Each row of numbers belongs to one of the nodes below and depends on some of the facts about them. Some rows are named. Which node is each other row?

Facts:
ξ q_81 <- q_104
ξ q_684 <- q_146
ξ q_425 <- q_15
ξ q_337 <- q_185
ξ q_862 <- q_222
ξ q_335 <- q_225
ξ q_968 <- q_288
ξ q_443 <- q_322
ξ q_357 <- q_337
ξ q_621 <- q_404
ξ q_565 <- q_425
ξ q_881 <- q_451
ξ q_198 <- q_453
ξ q_383 <- q_478
ξ q_197 <- q_488
ξ q_478 <- q_511
ξ q_634 <- q_53
ξ q_49 <- q_650
ξ q_736 <- q_681
ξ q_678 <- q_684
ξ q_414 <- q_687
ξ q_904 <- q_701
ξ q_733 <- q_726
ξ q_104 <- q_736
ξ q_399 <- q_760
ξ q_479 <- q_786
ξ q_306 <- q_801
ξ q_18 <- q_81
ξ q_491 <- q_839
ξ q_511 <- q_847
ξ q_13 <- q_851
ξ q_775 <- q_881
ξ q_288 <- q_883
ξ q_463 <- q_89
ξ q_488 <- q_9
ξ q_15 <- q_910
ξ q_883 <- q_974
ξ q_225 <- q_993
{q_104, q_156, q_198, q_228, q_231, q_333, q_352, q_383, q_452, q_491, q_650, q_681, q_684, q_726, q_736, q_797, q_89, q_896, q_907, q_921} Ω klibrol
{q_106, q_286, q_288, q_322, q_398, q_425, q_463, q_488, q_533, q_593, q_657, q_682, q_750, q_766, q_775, q_786, q_839, q_877, q_883, q_909} Ω roskal
{q_119, q_15, q_185, q_225, q_309, q_335, q_39, q_453, q_49, q_53, q_565, q_62, q_621, q_645, q_759, q_851, q_881, q_910, q_966, q_974} Ω malu
{q_13, q_18, q_197, q_295, q_30, q_399, q_451, q_511, q_536, q_678, q_687, q_728, q_733, q_770, q_801, q_862, q_904} Ω brodar
{q_146, q_162, q_191, q_222, q_278, q_306, q_337, q_357, q_381, q_404, q_414, q_42, q_443, q_444, q_460, q_478, q_479, q_495, q_611, q_634, q_701, q_705, q_760, q_81, q_841, q_847, q_9, q_968, q_993} Ω rupli
{q_106, q_222, q_231, q_335, q_452, q_49, q_536, q_565, q_766, q_839, q_909} σ q_701
{q_119} σ q_225
{q_191, q_228} σ q_682
{q_198} σ q_381
{q_222, q_231, q_278, q_460, q_750, q_797, q_841, q_847, q_904} σ q_42
{q_225} σ q_536
{q_231, q_414, q_478, q_657, q_728, q_81} σ q_460
{q_278, q_536, q_728} σ q_333
{q_286} σ q_162
{q_309} σ q_909
{q_337} σ q_398
{q_352, q_678, q_797, q_907} σ q_443
{q_357} σ q_335
{q_39, q_533, q_634, q_766} σ q_89
{q_39, q_760, q_847} σ q_839
{q_443, q_444} σ q_231
{q_451} σ q_841
{q_451, q_593} σ q_286
{q_451, q_678, q_797, q_896} σ q_565
{q_460, q_634, q_728, q_770} σ q_106
{q_488} σ q_49
{q_49} σ q_352
{q_511} σ q_81
{q_611} σ q_191
{q_62} σ q_896
{q_733} σ q_760
{q_733} σ q_30
{q_759} σ q_62
{q_797} σ q_53
{q_847} σ q_705
{q_907} σ q_634
{q_909, q_921, q_966} σ q_786
{q_966} σ q_414

Some nodes and their rows:
q_678: [-11 -13 -12  23  -9 -11 -19  -5  -3 -18 -22  12  -2 -12 -19  11   4  18
   1  -9 -13 -18 -10  37  -6   5  -8   1  12]
q_684: [-16  -8  -6  20 -26  -5 -15  17  17 -18  -8  28  -3 -21 -12  19  -1  11
  -8   3  -8 -18  -9   3 -16  10  -8   7   0]
q_404: [ -8  -5  -1  12 -18  -4 -13  15  15 -19  -9  27  -6 -23 -10  24   4  11
  -9   5 -11 -27 -12 -13 -17   4  -5  10  -2]
q_197: [-10  -4  -5  14 -24  -7 -11  16  14 -21  -9  29  -6 -16 -15  17   4  12
  -2   2 -13 -16  -8   3 -17  12 -10  11   7]
q_841: [-17 -44   1  31  -9  20 -12   9   0 -12 -31  38   1 -25 -13   7  26   5
  29 -27 -20 -16  10 -39 -10 -12   7   4  19]
q_451: [-11 -21  -6  23  -7   0 -22  -3   5 -15 -21  15  -2 -20 -15  16   1  13
   0  -9  -9 -23 -13  21  -9   3  -6  -1   2]
q_611: [ -8 -12  -2  15 -12  -4 -17   3   0 -17 -17  14  -3 -15 -18  16  10  17
  -7  -2 -11 -23  -6  10 -12   3  -9   3   3]
q_228: [-15 -19  -6  22 -18  -6 -19   4   5 -15 -16  14   1 -15 -16  14   1  17
  -8  -3  -7 -18  -7  23 -11   7 -10   0  -2]
q_682: [-10  -7  -8  14 -21  -8 -13  15  14 -20 -12  25  -6 -16 -12  21   5  11
  -8   2  -9 -20 -14   5 -15   8  -6  12   0]
q_883: [ -9  -2  -5  14 -21  -5 -18  17  14 -19 -11  28  -8 -19 -13  21   3  11
  -8  -1  -8 -18 -11  -2 -16   8  -4  12   1]
q_9: [ -8  -6  -1  12 -18  -3 -13  15  14 -20  -9  27  -6 -23 -11  24   4  10
  -8   5 -11 -28 -12 -11 -16   4  -6   9   0]
q_278: [-13 -30   3  23 -12  15 -12   8   1 -12 -24  31   0 -22 -17  11  21   9
  17 -18 -15 -17   7 -28 -12  -5   0   4  12]
q_453: [ -8  -2  -1  10 -18  -2 -10  15  13 -20 -10  27  -6 -24 -11  25   9  11
  -9   6 -13 -29 -11 -13 -16   4  -7  10  -3]
q_225: [ -5  -2  -1  12 -10  -3 -15   2  -3 -16 -16  14  -4 -16 -21  18  14  19
  -6  -2 -11 -24  -5   9 -11   2 -10   2   2]
q_966: [ -5  -7   2  10 -12  -2 -14   5  -1 -16 -16  13  -4 -14 -21  18  16  18
 -10   1 -11 -23  -3   4 -13   4 -12   3  -2]
q_15: [ -8   3  -3  10 -18  -6  -8  16  10 -21 -10  29  -8 -21 -15  22  13  14
  -7   5 -13 -26  -9 -10 -16   5  -8   9   3]
q_687: [-10 -12  -3  16 -20  -1 -14  14  19 -19 -10  28  -5 -24 -11  23  -2   7
  -5   3 -10 -23 -12  -3 -17   9  -8   8  -3]
q_766: [ -2  21  -5  10 -13  10  -8  -5  -1  -5  -9  16   0 -20 -30  23  -1  23
   8 -11   0 -10  -4  -1 -17  10   0   2   5]
q_222: [ -9  -1   3  19  -9  28  -5  -1  -1  -3 -16  31   2 -31 -25  19  10  15
  25 -21  -8 -14   7 -43 -17  -3   9   1  13]
q_399: [ -9  -4  -6  15 -25  -8  -9  16  14 -21 -10  29  -5 -16 -15  18   4  11
  -1   2 -12 -16  -8   2 -17  11 -10  11   6]
q_444: [ -8 -16  -1  16 -11  -1 -17   3  -1 -16 -19  15  -2 -15 -19  15  13  16
  -2  -6 -12 -22  -3   5 -11   2  -8   2   3]

Which node is each row?
No name comes twice in this set of rows, the named rows included.
[  0  51  -1   5 -15  15   6  -8 -11  -2  -3  21  -1 -23 -39  23   6  32
  17 -10  -4 -10   4 -19 -19  10   2   2  17] : q_335
[ -2 -41  16   5 -16   9 -33  16   3 -13 -19   9  -2  -5 -29  15  23  11
 -14  -4   0  -8  13  -9 -19   9 -28  -2 -20] : q_657
[-18 -15 -12  28 -12  -8 -19  -5   0 -14 -19   9   2 -16 -16  12  -2  20
  -4  -6  -8 -20 -12  38  -6   4  -5  -3   6] : q_896
[ -2  37  -3   8 -12   7   2  -8 -10  -7  -8  17  -1 -19 -33  20   8  29
  11  -7  -7 -13   1  -5 -15   8  -1   2  14] : q_49
[ -7   5  -3   9 -22 -10  -5  17   7 -22 -10  28  -7 -16 -15  19  15  16
  -6   5 -16 -22  -7 -10 -15   6  -8  12   7] : q_621
[ -4  -8   1  11 -13  -5 -19   3  -4 -16 -16   9  -3  -9 -26  14  14  21
  -9  -2  -9 -17   1  12 -13   7 -17   1   2] : q_634
[ -8  -9  -5  16 -13  -1 -18   3   3 -14 -17  16  -3 -15 -20  18   6  16
  -3  -7  -6 -17  -7  12 -12   6  -7   4   1] : q_488
[-10 -17  -8  23  -6 -10 -17  -4  -8 -18 -25  10  -2 -10 -18   9  14  19
  -2  -9 -14 -22  -6  26  -5   0  -9   1  12] : q_443
[  1  29   3   5 -15  23  -7  -5  -4   1  -5  16   1 -21 -39  24   0  26
  13 -14   4  -4   6 -19 -22  13  -2  -1   2] : q_106
[ -7  -9  -2  16  -8   2 -16  -2   1 -14 -17  14  -2 -20 -18  19   5  16
  -4  -4  -9 -26  -8   7 -11   2  -5   1   1] : q_760
[ -4 -35  14   9 -17  10 -28  11   4 -13 -18  13  -2 -10 -29  14  15  12
  -7  -5  -3 -10  12  -5 -19  11 -25  -3 -14] : q_728

Now the same nodes, written a new way:
Some nodes and their rows:
q_705: [-11  -5  -2   6   5   8  -8   7  -2   9  23  -9   9  -4  -7  11 -12  23
  -6  -6  -8  -7   8  14   6   5 -12]
q_231: [ 20 -32  34  13  17  -7  -1 -42   5 -11   7  24 -32 -28  11 -27   6 -25
  11   7 -20  24 -12 -33 -20 -17  36]
q_162: [-10   0  -4   0   4   6  -8  11  -5  11  20 -13  12   0  -7  13  -6  22
  -6  -2  -7  -6   5  17   8   7 -13]
q_733: [  3   2   0  -1  -5 -16  19   1  -6   3 -15   0  18 -10   2   0   4  -3
  -5  24  -3   0  -6  -6  -2  -3   3]
q_9: [ -5   0 -10   7  -6   2 -17  19   5   3   5 -12 -12  18  -6  14  -4  15
  -3 -23  -3  -4   8   6  11   6 -24]
q_786: [ -3  12 -16   4 -13  18   3   3  12   0 -10  -7   5  30  -2  -5 -11  12
   9 -14  15  -8   8   0   4  -1 -16]
q_883: [ 17  24  -2   9 -45  35  -2  24   6   5 -17  -1   2   1   4 -21 -12  22
   5 -33  11 -41  21 -11   0 -27 -15]
q_451: [  5   9  -1  -3 -16 -30  21  15   8   0 -40   8  -2   1   1  10   4 -25
  -6  10   4   0  -4 -12  -4  -4 -16]
q_479: [ -8  -4  -3   3   5   8 -10   9  -2   8  22 -11   9  -1  -7  11  -8  22
  -5  -5  -7  -4   7  14   8   6 -10]
q_847: [ -3  -6  27   9 -13 -32  -3   2   5   9  -8  22 -33 -12  -7  12 -20 -26
   2 -14  -5  16  -2 -19 -28  -3  -2]
q_13: [ -2  -5 -15   8  -5   6   7   1   2   5  11  -9  22   6  -1   2 -17  24
  -2   5  -8 -10   8   5   4   0  -7]
q_678: [  5   9   4 -12   0 -30  32  15   1   6 -31   2  25 -20   2  13   9 -25
 -12  31   0   1 -16   2  -4  -3 -10]
q_488: [ 11  15  -4   0  -2  -7  14   7  24  -8 -35  -5  -5  14   1   0   9 -19
   4  -4  13  10  -6 -14   4  -6 -13]
q_62: [ -2  22   4 -17   9 -17  10  10 -13  -2  -8   1   9 -25  -4  12  17 -23
 -13  24  10  -1 -18  16  -2   3   3]
q_398: [ -6   5 -10   7   0  23  13  -5   9   6  10  -7  24  13  -4  -4 -17  17
   6   2   9  -9   6   6   1  -2 -11]
q_841: [ -4 -28  50  28   3 -23  21 -19  11  11  15  47 -36 -46 -15  10 -26 -31
  -7  11 -25   7  -4 -19 -34 -15 -12]
q_53: [ -9   9 -15   4  -6   8 -15  11   5  -6  12  -2 -15  17  -7  12 -12   8
  -5 -19   4 -13   7  15   5   5 -16]
q_15: [-22  20 -18 -16   0   7 -23   2 -30  -9  19  33 -25  30  12 -10 -17   8
  26  -3  10 -17  18  24  37  23 -34]
q_156: [ -2  -1 -11  -2   5  20  -8  -1   2   6  22  -8  12   8  -6   3 -11  14
   1   3  -3 -13  -1  15  -3  -1 -11]
q_968: [  0   1   6   6  -9  18 -11  17 -10  11  18 -11  10 -17  -3   3  -7  29
  -7 -13  -9 -20  10  11   6  -5  -6]
q_993: [ -5   1 -12   7  -5   4 -18  20   8   3   4 -12 -13  18  -7  15  -6  15
  -3 -22  -3  -3   8   6  11   6 -25]

Which node is each row?
No name comes twice in this set of rows, the named rows included.
[  8 -40  36  -1   1 -20  -3 -12  19  -6 -13  30 -39 -15  21   0  -2 -29
  10 -36 -19  19  17 -22  -8  -4  16] : q_222
[ -1   4 -10   9   6  22  13  -4  18   1   9 -10  22  13  -3  -2 -14  17
   4   1   4  -5   2   5   4  -5 -14] : q_775
[  2 -23  21 -55  27 -16   1 -16  -8 -17 -14  28   7 -20  55  -9  25 -33
  21 -17  -3  16  15  17  24  12  39] : q_565
[ -4  10 -16   4  -1   7 -17  12   9  -9   9  -6 -18  18  -6  11  -7   6
  -4 -22   2  -7   5  14  11   3 -17] : q_185
[ 14 -14  38  55  10 -12 -18 -42 -19 -14  25  14 -55 -33 -18 -38   9   3
   2  27 -20  35 -23 -55 -10 -15  35] : q_460
[  4 -38   2 -21   5   5 -25  -3  19 -10  -5  -6  -9  18  41   1   8   9
  17 -66 -14  13  35   2  21  10  23] : q_701
[ 12 -17  12 -27  15   1  16 -19  13 -10 -25   1  21  -3  39 -18  19 -16
  19 -15   5  19   8  -9   8  -1  39] : q_909
[ -4  13  22 -12   5 -30  16  19 -14  11 -17   6   8 -35  -8  16  18 -26
 -15  28   4   4 -18   5  -8   3  -8] : q_443
[ 16 -25  15 -32   3  -5  10 -15  29 -16 -43  10  -1  11  49 -18  21 -27
  26 -42   5  21  20 -16   8   0  38] : q_839
[ -1   8   6 -11  13  -9   1   0  -8  -7   1   1   3 -19   2   2  13 -13
  -6  10   4   3 -11  11   2   1  15] : q_309
[ -2   6  12  -7   7 -15   4  10 -14   6  -4  -5   7 -22  -4   8  16  -5
  -8  17  -1   5  -9   4   2   6   1] : q_611
[ -7  -6 -21   3 -13  19 -13   4   3   5   0  -5 -11  32 -13   5  -1   6
  -2 -10   6 -17   6   6  -5   5 -14] : q_681
[ -2   1  18  -3   8 -17   2   4 -12   5  -4   1   2 -25  -4   6  13  -9
  -8  16  -3   9 -11  -2  -1   2   3] : q_444

The same nodes again, as new rows of numbers:
Some nodes and their rows:
q_119: [ -1   7   1  10  -1 -10   6   5   1  -3  -8   0  -3  19  -4]
q_222: [  4   2  15 -12  12  22 -10  16  -6 -36  -5  20  10  -6  -6]
q_89: [ -7  -5  -7  -4   5  10  -2  -8  -2  14  17   7  19 -13 -11]
q_681: [ 20  16 -22 -19  17 -15 -10 -19 -13  32 -24  34  40 -35  45]
q_185: [  6   6  10   3   1   0  -8  12   1  20  -1   0  16  16 -16]
q_678: [-13   0 -11   4   8 -25   4  -3 -11  -8  -1  -4 -29  11  -2]
q_335: [ 10   6  15  18  25   3   9  24  -5 -29 -23 -16 -25  -9  -2]
q_797: [-10  -7  -9 -14  -7   5   0  -8  -4 -21   9  16  -3  -6   4]
q_453: [  7   7   9   3   2   0  -9  12   1  20  -2   0  15  15 -14]
q_49: [  7   6  10  17  18  -2  11  18  -3 -22 -20 -14 -23  -3   0]
q_106: [ 14   9   6  22  10  23  13  18   5 -33 -16   1  -3 -20  -2]
q_278: [ -1  -6   8 -21 -11   7 -10   3   0 -25  -1  13   0   6   8]
q_425: [  8  -6   2   8 -19  12   0   6  14  11   2 -13   7  -3  -5]
q_687: [ -1   4   1  -8  13  -9 -16   6 -12  22   9   6   5   8 -20]
q_565: [  6   4  13  21  23   3  11  24  -4 -31 -21 -17 -26  -7  -6]
q_9: [ -1  -4   5  -3   3   8  -7  -2   2  15   9   1  22   1 -10]
q_760: [ -9   4  -3   7   7   5   6  -4   0 -10   2  13  16   4  -9]
q_921: [-13  -5 -13   0   4   2   8 -11  -3  -8   9   6   0 -12  -1]
q_13: [ -1  -6   1 -10   7 -18 -11   1 -10  17   3 -17 -24   3  -2]
q_479: [ -1 -13   5  -4  -4  -2  -1  -6   5  10   2 -21  -8  -6  10]
q_337: [-9 -4 -3  4  1  0  6 -7  3 -7  2  1  2  3 -1]

Name these rows:
No name comes twice in this set of rows, the named rows included.
[ 21  18 -16 -19  13 -14  -4 -24 -12  30 -20  22  20 -35  55] : q_736
[  6 -12  15 -30 -14  11 -21   5   1  -6   4   3   4   3   9] : q_42
[  0  -5   7 -34  -9 -13 -22  11 -13 -26  -1   8 -32  14   7] : q_904
[-10  10  -9   0  14 -13  -4   3 -13  -3   5  18   0  15 -22] : q_451
[ -8  -1  -7  -2   8 -23   0  -1 -10  -3   0  -6 -28   8  -1] : q_733
[ -5 -17  -4 -10  -3   1  -1 -11   0  10  12 -15 -11 -20   8] : q_491
[ -8  -8  -2   5   1  -2   9  -6   3 -13  -3 -11 -13  -3   8] : q_357
[ -6  -4   6 -13  -6  13  -9   5   0 -23   6  19  14  10 -10] : q_847
[ 10  44 -10 -10   3 -12  18 -38 -10  -1 -11  38   6   9  62] : q_81
[ -1   9   0  13   2  -9   7   7   1  -6 -10   1  -4  16  -5] : q_39
[ -4   8  -3  13  -1 -13   8   3   1  -3  -9   1  -3  20  -4] : q_62
[  4  -2  10   3  -3  -4  -6  11   3  16  -2 -14   0  14 -10] : q_15
[  2  -7  11 -31 -18   9 -17   6  -1 -33  -1  18  -1  10  11] : q_841
[ 12  -2   7 -17 -33  16 -10  13  10 -29  -5  15   1   7  10] : q_750
[ -7 -20  -3  -9  -5   2  -2  -9   2   8  13 -18 -12 -19   3] : q_383

